[ -1   6 -19  -8   8  12  -2  -1  -2  20 -17  -7   1  12   4 -13 -14  -6
   4 -22   1  -5  -6   9  -7   3  29  -1  -5   6 -10   4  -2  -5  12  -4
   7   2  15 -33 -25  10   3   2  -5  -3  -6   6  35  -1 -33   4  -4  19
   2 -13  -1   4 -11   3  -4  -5   5  -3  19  -5]
z478:Z744
[ -4 -29  26   1 -12  -1  -1  -1  -3 -12 -12 -10   7  13  -7  10  13  13
  -2  10  15   3   8   3   0  -7 -14   0   4 -13  13   8   0  10   2  23
  -8   8   1  -7   0 -27  -4  -4 -10   7 -11  44  -9  20  14  -3   8   0
   9   2  -3  -4  -2   4  11   3   0  -7  -6   1]
Z304:Z54
[ -1  -5   8   4 -17  -5   8   4   6  -1 -15  -3   0  -6   6  10   4   8
   4   4   2  -2   3  -9   4   1 -12   5  -8  -3   2   3  -3 -20  -9   9
   6  -4 -15   1   7 -25  -2 -12   1  17  -1  24   1  19  15 -26   0  -7
  11  -4   1  -3  -2   1  10  -5   1  -8   5  -1]
Z304:Z946
[  1 -24  15   0 -11   3   8  -2  -3  16 -18   0   4   4   1   3   4   8
  -3  -5   1   1   3  -2  -5   8   3   4  -4  -8   9   3   2 -44  -5  23
  -7  -4  -9 -15   3 -33  -3 -15   1  12  -1  70  -4  27  11 -27   7 -11
  18   4   6   2  -8   2   7   7   2  -8  26  10]
Z304:Z946
[ -1   1   9  -4  12   5   5   2  -1   4  -3  10   3  -7   0  -3 -10   1
   6  11   3  -4  -9   4   2   5  22   6  -1  -2  21  -7  -2   7  16  -9
  11  13  -8 -12 -14   7   8   6  -6   4   3  10   8   4 -11   3   0  -7
  -1  -3  -3   0  -5  -2   1  -4  10   4   3  19]
z478:z68
[ -3  -8   8  -2  -4   3  -4   1  -2  14   3  11   4  14  -1   8  10  -8
   0 -13   4  -6   6   2   5  -9  15   6   0   2   3   9  13  17   4  11
  -1   2  -4 -11 -15 -24  71   8  -1 -13  -9  13  -3   5   1   8   1  15
   1  -1 -12   3 -14   3   7   0   7  -1   3  -5]
z478:z68
[ -1 -18  12  -1 -30  -9   6  -4   0  11 -17  -7  -1   4   4   8  17  10
   3 -10   8  11   9   6  -2  -2  -1   6   7 -10   0   8  -2  27  -4  12
   1  -6  -9   2  10 -37 -10 -26   6   9 -13  36  -6  21  14   1  11  24
   6   5   0  -9   4  -3   7   1   1 -14 -15   3]
Z304:Z946
[  4   9  11   8 -24 -10   5  -2  -8  -8  -5 -18  -6  -5   2   7  25  12
  -5   5  17  -5   0   2   6  -8 -20  -2   8  -5  -4   4  -4  -2 -10   7
   5  -7  -4  14  11 -31  -9 -20   9  13  -5  33   8  12  15   2   0   5
   4   5  -1  -7  -6  -1   2   9  -1   0 -15  -5]
Z304:z872
[  0   0   2   4 -20  -4   5   2   3   1   2 -16  -8   0  -2   5  33   6
  -1   4  12  -1   6   1   2 -15  -2 -11  12 -13  -3  10  -3  26 -16  16
   7  -6  -5  12   0 -32 -13 -19  11   6  -5  16  14   9  14  12  -2  23
  -2  -3  -6   3 -15   2   5   1   2  -5 -20   0]
Z304:z872
[  3   8  13  -3  20   8  -6  -4 -11  -5 -19  12 -13  13   4   4   9  -5
   7 -14  -3  -7  -3   4   5 -15  20   1   4   7  -2   9   3 -11  15   2
   6   2 -11 -27 -11  24   8  18  -8 -11  10  -2  16  -3  -7 -15  -3   0
  -2  -8   2   5 -12   8   1  -2   1 -15  15 -28]
z478:z68
[ -3  -8   0   4  17  13 -12   1 -14  -7  -1  21  -8  -4  -9  -3  -9  -6
   5   6   9  -9 -11   1   7 -25  20   2  -9   6  21  -6  -4 -66  25  12
   3  -3 -12 -37  -6  35  11  31 -15  -4   4  46  18 -11  -2  -3   2 -11
  -5  -4   1   6  -8   6   4   4   7 -10  30   5]
z478:z562
[  7  -1  -9   3 -22  -1   5  -2   2  -2  -3 -18  -4  -9   0   5  12   2
  -8  17  14  -1   5  -3   5  -6  -5 -10   7 -11 -13   6 -10  35 -18   3
   7   4 -10   4   0 -29  -5 -12  -1  21  -2  -7  12  23   3 -19   0  -2
  10   7   3  -7  -3  -1  10  -4  -4  10  -8  -5]
Z304:z872

[  0   8  14  53  -1  18 -23  -3   1  24   5  10   0 -16  -1 -19  12  -5
 -20 -23 -31  54   6   0   2   3  15  -5  -6  -8  28 -15  26 -64  -7   8
 -10   2   5  -5  19   1  -3  -1  13 -19   6  -5  40   9   6   0  -9  -7
   9 -20 -22  30 -11   0  -1  12 -29   6 -13   5]
T:D
[ -5  12 -21  48  -8   3 -43  -4  11  32   7 -11   9 -31 -41 -41  20  -9
 -16 -12  -8  65 -12   9   9  14   7  -2  -4  -7   6 -11  11 -47 -11  10
  -4  11   0  -2  -4   7   0  -7  41  -1  41   1  -5  -3   8  10   4 -19
 -13 -22  -5  -6   0  10   1  -8  37   0 -16  21]
Z:A
[  0   3   9  60   3   9 -18  -2   0  35   7   1  -4 -33  -5 -20  13  -4
 -23 -21  -9  59   9   4  -2   5   2  -3  -7 -18  25   2  18 -50 -34  32
  -5   6  16  -9   3  -4 -13  -3  19 -21   4  -8  28 -10   7  -2  -5   3
  10 -16 -22  12  -8  -4   2   1 -18   3  -7   9]
Z:A
[  0  13   3  55   5  13 -21   0  -1  26   2   6   1 -26   2 -23  14  -4
 -18 -26 -45  50  -7   1   1  10  25  -6  -1  -5  29  -6  28 -47  -7   5
 -10   7   4   3  13   0  -5  -2  13 -17  -1  -4  41   0  10   2  -8  -2
  14 -21 -21  29 -11   1   3  11 -40   5  -5   3]
T:W
[  4  12  -3  46   1   8 -41 -10   6  27   2  -3  -2  -6 -21 -13  13  -5
 -20  -7 -18  49  -4   5  -8   7   1  -1 -16 -10   3 -26  14 -76 -17  12
  -3   0  -7 -17  14   2  -3  -3  24  -9  22  -7  16   3  10   7   2 -10
  -8 -22 -17  18  -3   4  -4   0   3   9 -20  17]
Z:V
[  1  11 -11  48   1  13 -37  -7   3  23   2   0  -6 -29 -14 -23  12  -3
 -25 -18 -32  43  -5  -3   3   7  23  -5  -7   2  16 -17  21 -68   0   8
  -7   7   1  -8  20   0  -4  -4  22  -3  13   1  27   5   8   2  -2 -12
   0 -26 -22  22  -9   8   4  45 -12   7 -13  10]
T:W
[  5   9   6  33   3  -3 -36 -15   4  27   1 -13   2 -24 -10 -26  -2  -7
 -17  -9 -13  23  -4   5 -11  17  14  -3 -11 -22   3 -27  24 -62 -10  10
  -8  -9  -1 -15  25  -7   0  -2  11 -12  11   0  12   8  12   1   5  -6
  -5 -37 -28  14  -6   4  -2  -6   5   7 -15  15]
Z:A
[ -1   7   2  74   1   5 -28   2  -1  47   6   4  -1 -38 -23 -20  20  -7
 -23 -23 -10  97 -11   5   6   8   0  -5  -5 -20  23   2  14 -58 -29  11
  -3  14  15   5  -1   6  -8  -5  26  -8  16  -7   1   5   3   2   0  -9
   8 -24 -28   4  -6  -8   0   6  -8   1  -1  12]
Z:A
[ -3   8 -19  39  -2  13 -18  -1   5   9  -2   2   4 -14  -6 -15  12   1
  -6 -20 -41  42 -17  -6   7   5  22  -2  -2  14  20  -8  18 -24  11  10
  -5   8   3   9  13   1   1  -2  21  -3  13  -4  21   0   9   2  -4 -16
   0 -11  -7  19  -5   5   2   6 -12  -6  -4   9]
T:S
[  2  13   0  58  -1  16 -34  -2   6  38  -3  -4  -1 -13 -17 -11  10   0
 -21  -9 -18  52  -2   1  -2   5   1  -6 -12  -9  10 -14  16 -66 -17   9
  -4   0  -1 -11  15   3  -2   0  18 -14  21  -2  22   6  11   3  -4 -11
   0 -15 -21  21  -6   6  -3   5   5   4 -10  16]
Z:V
[  1   7 -23  48  -1  11 -48 -10   8  43   6  -7  -1  -4 -44 -15  22  -7
 -14  -4 -11  70  -7   8  11  16   3   3  -9   7  10 -21   8 -52 -11   9
  -5   6   2  -5   1   9  -2   2  35  -7  41   0   7   8   8   8   1 -19
 -10 -14  -5  20   5   9  -1  -5  42   6 -10  19]
Z:V
[ -1  10   1  47   8   3 -38  -9   2  41   1  -9   2 -17 -13 -10  13  -5
 -25  -5 -12  44  -6   4  -3   6  -2  -3 -11 -22  -2 -28  20 -80 -24   9
  -5  -7   0 -29  14   0  -7   0  13 -21  11   4  14   9  12   5  -4  -6
 -14 -30 -32  24  -3   5   0  -6   7  13 -11  12]
Z:F
[  3  24  10  54   6   7 -25   3   3  39   2  -4  -1 -33  33 -18  13  -7
 -24 -12 -20  54 -11   1 -11   2  -1  -5 -10 -21   2  -3  14 -59 -22  11
 -12   4   7  -7   8   4 -11  -2  12 -34   8  -2  13   8  11   3  -9   4
   7 -22 -30  13 -10  -3   1  -7  -8   5  -7   6]
Z:F
[  4  11  17  64   5   9 -23   3   1  38   3   0  -6 -28   8 -22  12  -4
 -24 -15 -21  49  -9   6  -6   6   7  -5 -11 -23  12 -10  20 -77 -26  10
  -9   1   5 -12  10   1  -9  -7  20 -25   5  -7  16  13   6  10  -9  -4
   8 -26 -30  13  -6  15  -1   2 -18   3 -14  12]
Z:A
[  1  19  -8  45   1   9 -29  -3   5  16   3   0  -1 -21  -5 -22   9   0
 -10 -20 -35  35 -10   2   0   7  29  -8  -1   4  18 -17   5 -55   7   8
 -12   1  -1  -3  20  -2   2  -6  22  -4  12  -4  33   7  22  -1  -5  -3
   6 -26 -14  27 -12   1   1   6 -19  -1 -10   5]
T:W
[  1   9  -1  53   4  12 -32  -3   9  29   3   5   0 -18  -3 -26  11  -2
 -20 -22 -35  51  -6   0   0   3  23 -11  -1  -3  27 -13  25 -58  -3   9
  -4  14   4  -3  23  -2  -4  -5  18 -14   7  -3  36   6  24   0  -6  -6
  12 -30 -28  34 -11   4   0   8 -28   5  -6   9]
T:W
[  0   8   3  56  -1  13 -18   2   2  30   4  -3  -3 -18 -17 -18  16  -4
 -21  -4 -21  58  -4   6   1   0   2   0  -6  -7  11 -11  11 -55 -23  10
  -6   0   5  -6   5   2  -8  -1  18 -25  11  -3  23   6   7  -2 -14  -6
   8  -6 -24  24  -4   1  -6   1  -7   5  -5  12]
Z:V
[  0  16  -2  59   2   9 -27   0   4  45   9   6   5 -27 -25 -18  25  -2
 -25 -16 -16  72  -4  13   2   2  -8   0  -9 -18   4  -8  15 -57 -28  11
 -12   5  11 -11  -1   4  -6   2  19 -29  11   3   4   5   3  -1 -15  -5
   6 -15 -30  14   0  -5  -5 -10   5   9  -2  17]
Z:F
[  7  10  -5  40   2   9 -29  -2   5  20   2   6   3 -10  -2 -30  -2   0
 -14 -14 -34  25 -16  -1  -4   2  24 -14  -4  -3  12 -23  23 -51   4   7
  -9   0   1  -5  30  -4   4  -4  16 -12   6  -1  31  14  10   0  -7   1
   0 -28 -24  27  -5   9   2   2 -13   3 -15  10]
T:W
[  0  18   7  73   6  19 -35 -12   1  42   4   1  -1  -4 -14  -8  21   0
 -25  -5 -28  74  -6   5   4   3   9  -5  -7  -9  18 -23  18 -94 -23  14
 -10  -7  -1 -20  21   3  -5  -1  26 -18  21  -7  45  -1  10   5 -21 -14
   3 -25 -27  25  -7   3  -4  10 -13   9 -12  13]
Z:V
[ 10  10  20  47   3  13 -24   1   8  15   7  -1  -2 -24  -2 -24  11  -3
 -18 -20 -39  39  -5   1   3   2  29  -4  -9  -5  23 -14  26 -51  -1   8
  -9  -3   4  -3  20  -2  -3  -4  19 -10   4  -8  32  11  12  -3  -6  -6
   7 -28 -25  26 -12   4   1   5 -26   5  -9   8]
T:W
[  2  13 -20  43  -4  19 -49  -1   5  21   4  -3   4   4 -20 -18   0   0
  -9 -12 -29  46  -1  11  13  13  24  -3 -29  11  12 -34  20 -55   6  20
  -7   0  -7   1  27   2   7  -3  28  -3  29  -4  31   3  15   4   0 -15
  -7 -20  -9  28  -6  19  -1   3  14   0 -17  18]
T:D
[  0   9 -40  23  -8   8 -52 -17   3   6   2   1  19   7 -34 -22   5   0
  -2 -12 -26  34 -11   8  15  20  31  -8  -5  27  12 -28  15 -23   9  12
  -7   7  -6  12  19   2   9  -3  31  10  31   3  19  -3  15  12  12 -27
 -17 -15  14  23  -2  19   3  -3  38  -7 -14  24]
T:D
[ -5   8  -7  57  -4  13 -30  -1   4  35   4  -1  -3  -8 -28  -9  28   0
 -22  -9 -17  67  -7   8   4   8  -1   0 -16 -10  11 -14   7 -70 -22  22
  -5   1  -1   1   7   5  -5  -3  24 -11  37   1   9   3   2   6 -14 -13
   2 -15 -17   9   0   5  -4   0   8  -1  -5  11]
Z:V
[  0   8   3  56   2  11 -29  -3   3  28   4  -8   1 -31 -13 -24  19  -7
 -23 -17 -21  57  -8   2  -6   4   7  -2  -9 -16  13  -7  18 -51 -19  12
  -2   6  12  -7  11  -1  -8  -4  27 -13  11  -6  14  10  11  -5  -6  -2
   3 -23 -27  15  -8   1  -1   1  -6   4  -7  10]
Z:A
[  5  10   8  55   0  -3 -40  -4   3  33   1  -5  -1 -25 -15 -24   1  -3
 -29 -11 -13  38  -1   2 -13   5   8  -8  -7 -32   7 -19   9 -89 -20  13
  -9  -3   0 -20  17  -2  -5  -2  22 -12  16  -4  12  16  12   9   2  -8
  -1 -33 -30   5 -15   1  -2  -2  -6   6  -4  15]
Z:A
[ -3  11  -6  59  -1  12 -18   1   5  29   2   8   3 -31 -11 -21  21  -5
 -13 -29 -31  64  -9  -4   9  -1  19  -4  -2  -2  31 -10  19 -46  -5   9
  -6   8  14   8  10   1  -2  -2  26 -10  18  -6  20   4  16  -7  -6 -12
   9 -22 -17  19  -9  -1   2   6 -28  -1   2   6]
T:W
[  6  11  -1  54   4  14 -38  -6   3  27   2  -5   0  -7  -2 -22   9   1
 -15 -14 -42  36  -4   8 -10   3  24  -4  -6  -6  15 -32  10 -83  -5  15
 -15  -7 -14 -11  31  -4   2  -1  16  -8   9 -16  45  14  14   3  -3 -10
   5 -28 -23  37 -12   8   0   5 -15  12 -15   8]
T:D
[  0  10 -13  50  -4  26 -35  -2   8  21   1   2   0  -2 -21 -15  22   2
  -1 -15 -35  56  -9   2  14   7  24  -5   4  10  20 -20  15 -58   5  13
  -6  -3  -5  -3  25   4   7   3  31  -8  26  -8  37   7   7   7 -10 -20
   0 -19  -2  22  -7  12  -1   7 -10   0 -12   9]
T:S
[  3  13   2  60   3   7 -22  -5   4  39  10  -1   0 -28 -13 -22  16  -1
 -16 -15 -22  54  -4   7  -3   5  -1  -4 -10 -25   5  -8  18 -58 -24  12
  -7   6   6 -10   6  -2 -10  -4  14 -26   9  -1  14   6  10   2  -9  -3
   5 -21 -28  16  -1   2  -2  -7  -2   9  -5  13]
Z:F
[  7  10   9  40   9   7 -39  -5   2  45   2  -9   0 -12  -5 -19  11   5
 -30   2 -35  34  -1   6 -28   9   5  -6 -16 -16 -13 -34  26 -91 -26  11
 -12  -5  -8 -26  25  -6  -7   1   3 -41   1  11  22  19  14   6  -6  -1
   1 -31 -40  41 -11   3  -4 -11   1  22 -17  18]
Z:F
[  0   7 -13  42   0  10 -33  -6   6  15   7  -2   3 -18 -15 -27   7  -2
 -16 -26 -25  44  -6   4   7   8  22   4  -6   5  21 -17  20 -40   6  13
  -8   6   4  -1  17   3   0  -2  23  -6  15  -5  25   7  15   3  -1 -14
   2 -23  -9  20  -5   5  11  -2  -4 -10  -9  15]
T:W
[  0  12   4  57   4  22 -23   0  10  25   3   8   0  -8  -4 -14  16   8
 -13 -21 -47  49  -5  -3   7  -2  32  -5  -3  11  28 -22  24 -63  -3   7
  -8  -2   1  -7  31   3   4   1  16 -17   7  -1  57  11   7  -1 -22 -10
  13 -27 -20  38 -16   9  -3  12 -36  -3 -10   4]
T:S
[  2  14  13  72   4   4 -50  -7   7  56   3  -7  -4 -28 -15 -26  13  -5
 -34  -8 -26  66  -8   4  -8   5   8  -8 -16 -27   4 -25  25 -98 -29  14
 -17   1  -1 -23  10   0  -4  -1  26 -23  19  -2  23  20  10   3  -7 -11
   0 -36 -40  21  -9   2  -5  -6   2  12 -14  20]
Z:A
[ -2  15 -16  56  -6  20 -18   0   2  22   2   8   3 -15 -15 -10  25  -1
 -18 -21 -38  76  -8   1  16   2  26  -4   4  15  31  -4  12 -32  11  10
  -2   9   7   6   9   2  -1   0  42   2  19  -4  35  -5   7  -2 -15 -17
  14 -17  -3  20  -6   6  -2   9  -6  -4  -7   4]
T:S
[ -3   7 -14  60  -6  15 -31   2   7  19   9   8   1 -19 -17 -23  19  -3
  -9 -34 -20  85 -15   5   7   9  20 -12  -3  12  34   1  14 -24   0   8
  -7  17  13  15   7  12  -3  -5  32  -4  22  -6  27  -2  10  -3 -16 -11
   8  -1   2  12  -6  10   0  11  -8  -5  -7   9]
T:D
[  1   9  -5  44   5  14 -32  -5   5  23   2   5  -3 -11   0 -28   0   1
 -15 -21 -33  34  -6   3  -3   5  26  -4  -7   6  25 -24  25 -63  -1  12
 -11  -1  -1  -3  28  -3  -2 -11  17  -8   8  -3  36   9  10   3   0 -11
  12 -24 -15  33 -14   3   2  -5 -18   6 -14  10]
T:D
[  4   7 -14  37   3  28 -25  -5  13  21   2   4  -3  -3 -13 -11  20   0
 -11 -15 -39  57 -11   9  12   2  21   0   1  18  17 -12  19 -38   6   6
  -7   5   1  -6  10   8   3  -8  16 -13   6  -5  32   1   7   0 -15 -13
   4 -16  -7  28  -4   9   3   7 -11  20  -9   5]
T:S
[  3   3  16  53  10   5  -4  -1  -2  39   4   3  -2 -43   0 -20  15  -5
 -27  -4 -27  57  -5   1 -11  -1   0  -5  -7 -28   7   5  20 -49 -28   5
  -8   7  18  -8   5   2  -9   0   2 -37 -13  -9  18  12   7  -7 -19   6
  17 -20 -40  19  -8  -6 -10   0 -30   6   2   5]
Z:F

[  8  17  -4   3   2   9   6  14  -6   7   3   3 -15   7  -4   2 -12   4
   3   1   6   5  -6  -9   5  18  -5  -6  16 -17  14  -3  -4 -12 -13  14
  -2  55 -17  25   3  14   7 -20  28  -7  14   0  -5   3  -8 -14   1  10
   9 -13  19   0  -5  34  -2  -9   0   0  -9  -3]
<52>:X
[ -8   0   7   3  24  16   6   6 -14   9  -8  -5  -8  14  -3 -13 -11   4
   8  12  34  20   3  -4 -10  33  -4   8  16 -27  -1  -2 -13 -10   0  23
 -17  60 -15  25   6   5   2 -26  -8 -10  11   6  -1  -7   3   5  11  11
   1   2  15  -5 -10   5  -1 -10 -22  -2   4   1]
<61>:H
[  3   8  -2   8  -8  13  -7  16   0  -1   4   5 -16   5  -4  -3  -1   1
  -1  12  13   0  -4   5   5   2  -8  -7   5  -5  10  -1  12 -11  -5  13
 -13  21   2  18  -2   6   3  -1  19  -9  14  -6   7   5  -3  -5  -1   8
   8 -19   6   2  -6  20  -4  -9   6   0 -17  -2]
<55>:G
[  8  11  13   6  -3  11   6  25   2   6   0   3 -16   9  -1   3  -6  -4
   5  13   8   9  -7   2   6 -18 -10  -4  11 -10   9   5  -6 -23   1  23
  -2  55  -7  27   0   7  11 -27  17   3   7   6  -4   9  -4 -18  -2  20
  10 -13  17   7 -12  21 -16  -8  -8  -1 -14   0]
<55>:Y
[  2  20   2  13   6   3   1  13   2  -5  -1  10 -24   5  -2  -2   0  -1
   2  11  18   0  -1   2   4   7  -8  -3   3  -8   3   2   9  -7  -4  12
 -16  15   3  21  -5   0   4   1  14 -11  16  -2   1   0  -3   3   3  11
   4 -15  -2   9  -4  16   3 -13   4   4 -21  -2]
<55>:U
[  5  19   6  21  -1   6  25  24   6   5  -6  10 -14  11  10  -3 -21 -19
   5   3 -12  12  -9 -11   7  10  -4   6   8 -15   2   4   2 -24 -12  17
  -8  47   6   9   7   9   9 -26  19  11  17 -10  -2  14  -7 -12  10  15
  11 -13   5 -12  -8  22   5 -19  -5   2 -18  -2]
<55>:U
